E: [157 103  80 158]
F: [145 145 126 138]
L: [128 114  84  85]
W: [159 127 104 176]
S: [ 90  92 104 176]
G: [103 109  94 150]
Z: [109  92 148 187]
R: [148 130  67 126]
C: [115  99  99 158]
U: [130 137 125 171]
[145 145 126 138] -> F
[ 90  92 104 176] -> S
diff S: [ 90  91 104 176] -> 2, [92]
[148 130  67 126] -> R
places C: [158] -> 4

J: [123 128 128 136 136 137 112 134 128 132]
B: [141 125 120 121 143 128 133 139 119 130]
V: [ 93 147 118 127  55 143  93 131 164 171]
P: [139  64 117 119 177 110 136 161  90  70]
X: [116 131 126 131 143 118 108 147 130 146]
D: [147 116 131 126 130 143 118 142 125 118]
A: [123 104 123 126 144 115 133 124 115 124]
K: [ 81 162 130 137  82 116 124 101 156 161]
N: [161 127 118 123 152 111 145 125 115 128]
succ: [162] -> [130]
places J: [132] -> 10
succ: [108] -> [147]
back: [118 143 130 126 131 116] -> D
diff J: [123 128 128 136 136 137 112 134 128 131] -> 10, [132]
places A: [124] -> 8 10
succ: [120] -> [121]

sedek: [119 116 155 175 158 161 155 160 159 157 156 153]
mamik: [153 128 197  91 150 113 111 111 105  97  84  92]
fomad: [190 113 106 119 150 145 150 106  96  87  80  67]
nup: [119 116 155 161 158 161 155 160 159 157 161 153]
sumiv: [190 113 106 119 150 145 150 146 145 122 132 126]
faf: [153 197  91 150 128 113 111 111 105  97  84  92]
diff nup: [119 116 155 161 158 161 155 160 159 158 161 153] -> 10, [157]
succ: [80] -> [67]
places nup: [161] -> 4 6 11
then: [197  91 150 128] -> [113 111 111]

vaf: [112 102 149 121 132 117 124 136 121 112 140 127 118 130 135 149 153 127
 132 162 135 114 102 123 149 150 118 138 117 140 131 155 116 117 127 143
 105 158 125 138 135 140 108 167 125 138 133 132 112 114 140 103]
vanuk: [123 101 142 125 116 120 127 118 122 103 152 129 118 139 137 141 152 127
 133 162 129 107 111 145 127 170 132 141 127 135 129 141 104 102 116 149
 122 181 126 129 129 138 103 158 128 148 120 139 117 111 134  94]
gali: [123 126 128 132 124 124 127 128 133 124 139 129 124 139 134 132 139 123
 133 128 121 119 121 146 135 132 124 127 115 121 119 135 127 122 127 126
 126 148 127 125 125 132 125 131 132 129 131 134 136 125 127 122]
lim: [124 111 150 129 120 111 128 120 138 112 131 136 135 124 130 137 142 143
 140 153 126 111 122 132 127 156 138 142 133 143 131 120 107 113 104 150
 115 148 136 130 120 132 109 141 124 128 132 135 117 139 136 108]
disot: [132 123 124 125 115 126 130 128 131 121 132 133 131 138 138 136 144 121
 140 141 133 117 120 143 125 144 143 137 121 137 129 124 123 111 106 138
 126 143 138 131 122 136 123 132 137 131 131 127 125 130 118 104]
debuk: [106  84 160 120 123 100 130 107 130  98 139 132 121 121 132 142 150 132
 136 189 131 104  95 132 149 178 136 153 133 159 134 157  83  95 117 172
 101 168 125 144 145 147  95 172 103 135 137 139 101 100 142  86]
Vuzud: [127 121 140 119 124 120 129 128 140 120 127 133 131 116 132 130 128 132
 122 153 130 130 118 118 118 145 132 134 143 132 138 126 114 122 118 143
 115 136 123 134 127 137 123 139 118 135 135 134 114 127 127 130]
dazof: [125 128 123 124 128 131 125 131 129 132 133 132 117 125 133 128 128 132
 124 141 123 133 117 124 130 132 116 127 124 136 128 137 126 134 146 127
 131 134 130 131 132 130 132 131 124 122 128 133 125 126 138 123]
Zepi: [113 104 158 124 117 104 127 112 132 109 132 126 125 123 124 144 146 135
 125 169 136 115 102 134 128 150 127 137 135 153 135 149  94 111 120 159
  96 159 135 142 132 136 106 156 103 140 133 132 103 100 144  99]
Gesu: [117 105 169 113 120  98 131 117 132  99 138 125 129 128 125 150 152 139
 138 184 137 109 102 133 132 186 138 145 137 169 140 151  88  96 100 175
  96 173 134 143 140 142  94 163 104 137 134 139  92  96 145  85]
places Vuzud: [118] -> 23 24 25 35 45
[127 121 140 119 124 120 129 128 140 120 127 133 131 116 132 130 128 132
 122 153 130 130 118 118 118 145 132 134 143 132 138 126 114 122 118 143
 115 136 123 134 127 137 123 139 118 135 135 134 114 127 127 130] -> Vuzud
[132 123 124 125 115 126 130 128 131 121 132 133 131 138 138 136 144 121
 140 141 133 117 120 143 125 144 143 137 121 137 129 124 123 111 106 138
 126 143 138 131 122 136 123 132 137 131 131 127 125 130 118 104] -> disot
places gali: [125] -> 40 41 43 50

M: [ 90 171  60  60 202 171  60]
Q: [ 59 116  61 176 183 153 161]
T: [183 185 101 202  60 116 147]
[ 90 171  60  60 202 171  60] -> M
then: [116  61 176] -> [183 153 161]
places M: [60] -> 3 4 7

Mivop: [175 123 158 121 176 184  87]
kekat: [142 169  86  74 122 122 120]
nefe: [146  92 123 136 159 100 143]
Dilo: [100 177  92 177  94 134 128]
Ker: [ 89  76 114 168 102 165 172]
Mufi: [175 123 158 121 176 132 160]
Madop: [145 163  71  81 123  82 119]
Besi: [ 91 108 163 185 130 124 157]
succ: [159] -> [100]
succ: [134] -> [128]
places Madop: [82] -> 6
diff Madop: [144 163  71  81 123  82 119] -> 1, [145]

ziv: [123 125 124 136 122 122 140 130 128 130 125 107 134 133 130 115 131 137
 133 139 134 141 120 126 131 128 136 124 128 145 130 134]
Tagen: [131 141 124 125 124 131 145 126 127 141 131 105 132 140 141 121 129 138
 106 140 127 141 125 137 121 121 136 133 123 145 112 134]
gopo: [126  81 130 120 144 117 144 128 120 109 132 120 161 113 159 155 133 136
 138 152 146 196 134 128 142 136 152 104 132 156 168 110]
[131 141 124 125 124 131 145 126 127 141 131 105 132 140 141 121 129 138
 106 140 127 141 125 137 121 121 136 133 123 145 112 134] -> Tagen
diff Tagen: [131 141 124 125 124 131 145 126 127 141 131 105 132 140 141 121 129 138
 106 140 127 141 125 137 121 121 136 133 122 145 112 134] -> 29, [123]

fof: [153 154 160 159]
fer: [169  90  81 168]
kom: [ 72 175 181 178]
Doru: [ 65  71 152 134]
bis: [179  86  65  72]
succ: [169] -> [90]
places fof: [154] -> 2
back: [72 65 86] -> bis
diff bis: [180  86  65  72] -> 1, [179]
back: [72 65] -> bis

kita: [129  66 126  98 134 131 123 142 123 109 112 120 119 131]
Vete: [147  94 139 154 112 136 186 145 120 150 138 132 123 113]
Lin: [136 139 116 111 123 126 147 139 102 126 120 131 117 113]
met: [114 126 123 132  55 141 100 108 101 120 130 130 130 132]
vif: [114 125 103 114 137 134  99 114 109 136 136 133 126 138]
miko: [123 124 101 118 118 118  61 139 152 143 134 133 129 112]
zada: [144 121 150  81 126 138 123 124 150 164 115 127 140 129]
mepa: [100 114 141 132 123 126  55 126 135 155 134 120 123 113]
Fuga: [116 120 117 142 126 137 143 132 130 118 110 126 124 113]
fibaz: [146 112 134 122 116 135 134 128 143 105 118 126 129 146]
[100 114 141 132 123 126  55 126 135 155 134 120 123 113] -> mepa
diff vif: [114 125 103 114 137 134  99 114 109 137 136 133 126 138] -> 10, [136]
then: [ 66 126  98 134] -> [131 123 142]
then: [100 114 141 132 123 126  55] -> [126 135 155]
then: [120 117 142 126 137 143 132 130 118] -> [110 126 124]

linu: [130 132 102 144 120 112 102 118 122 112 156 131 108 120 129 139 156  88
 133 134  97 176 139  82 126 117 102 122]
tumu: [115 124 106 147 143 121 103  86 111  95 172 166 112 100 120 129 154  53
 139  97 134  82 176 126 133 119  80 106]
zeto: [114 112 103 136 145 118 120 129 104 123 128 148 117 131 119 128 117 105
 126 122 108 157 153 106 106 115 132 113]
kisid: [121 125 101 145 134 114 114 122 103 123 132 137 121 136 117 123 136  95
 125 132 109 163 139  96 116 122 118 119]
then: [133 134  97 176 139  82 126] -> [117 102 122]
diff linu: [130 132 101 144 120 112 102 118 122 112 156 131 108 120 129 139 156  88
 133 134  97 176 139  82 126 117 102 122] -> 3, [102]

vin: [153 123 130 112 137 128  93 163 120 118 112 127 141 114 116 131 127 163
 104 113 140 114 126 138 185  97 119 146 130 127 123 132  74 150 155 119
 111 132]
nebub: [164 131 126 119 155 127  86 152 131 138 125 145 123 113 129 114 135 167
  83 101 124 104 133 133 175 103 129 166 141 137 108 154  56 170 156 101
  96 112]
rameg: [150 123 131 115 135 132 104 104 135 137 125 125 117 126 124 113 117 168
  99 119 142 112 127 125 153  95 103 132 144 117 118 147  55 150 148 110
  90 125]
[153 123 130 112 137 128  93 163 120 118 112 127 141 114 116 131 127 163
 104 113 140 114 126 138 185  97 119 146 130 127 123 132  74 150 155 119
 111 132] -> vin
back: [104 163 127 131 116 114 141] -> vin
then: [114 126 138] -> [185  97 119]

vuzap: [182 117 102 176]
ziz: [168 130 101 174]
Fupom: [180 122  95 184]
bipi: [148 145 104 144]
kolag: [177 111  87 178]
Siki: [157 157  85 157]
[148 145 104 144] -> bipi
places Siki: [157] -> 1 2 4

Pekez: [136 122 114 102 109 128 127 106 156  90 126 146  89 139 165 120 116 106
 109 154 103  79  85  84 150  93 127 122 117 134 150]
pupo: [136 122 114 102 109 128 127 106 156  90 126 146  89 139 165 120 116 106
 109 154 103 155 144 122  93 150  84 127 114 108 130]
zuk: [136 122 114 102 109 128 123 106 156  90 126 146  89 139 165 120 116 106
 109 154 103 155 144 160 122 135  88 107  95 137 103]
[136 122 114 102 109 128 123 106 156  90 126 146  89 139 165 120 116 106
 109 154 103 155 144 160 122 135  88 107  95 137 103] -> zuk
then: [ 84 150  93 127 122] -> [117 134 150]
[136 122 114 102 109 128 127 106 156  90 126 146  89 139 165 120 116 106
 109 154 103  79  85  84 150  93 127 122 117 134 150] -> Pekez

modo: [130 130 110 141 124 126]
Pefez: [132 126 116 132  87 124]
lak: [141 123 120 126 119 133]
Vuvu: [133 128 124 107 130 120]
Guf: [130 128 107 133 124 126]
Mora: [143 121 117 143 120 134]
Digov: [131 129 121 132 117 126]
mup: [131 126 114 115 112 124]
kofad: [126 115 120 112 117 128]
div: [136 130 125 123 120 130]
fubot: [131 124 118 134  71 132]
[141 123 120 126 119 133] -> lak
succ: [125] -> [123]
then: [126 116] -> [132  87 124]
back: [124 133 107 128 130] -> Guf
back: [117 112] -> kofad

vobe: [141 128  54 126  65  95]
zofas: [115 143 104  57 104 135]
rad: [149 134 175  87 175 170]
Tuni: [128 141 130  54 130 151]
puret: [103 135  72 157  72  90]
back: [ 54 130 141] -> Tuni
succ: [115] -> [143]
back: [135 103] -> puret

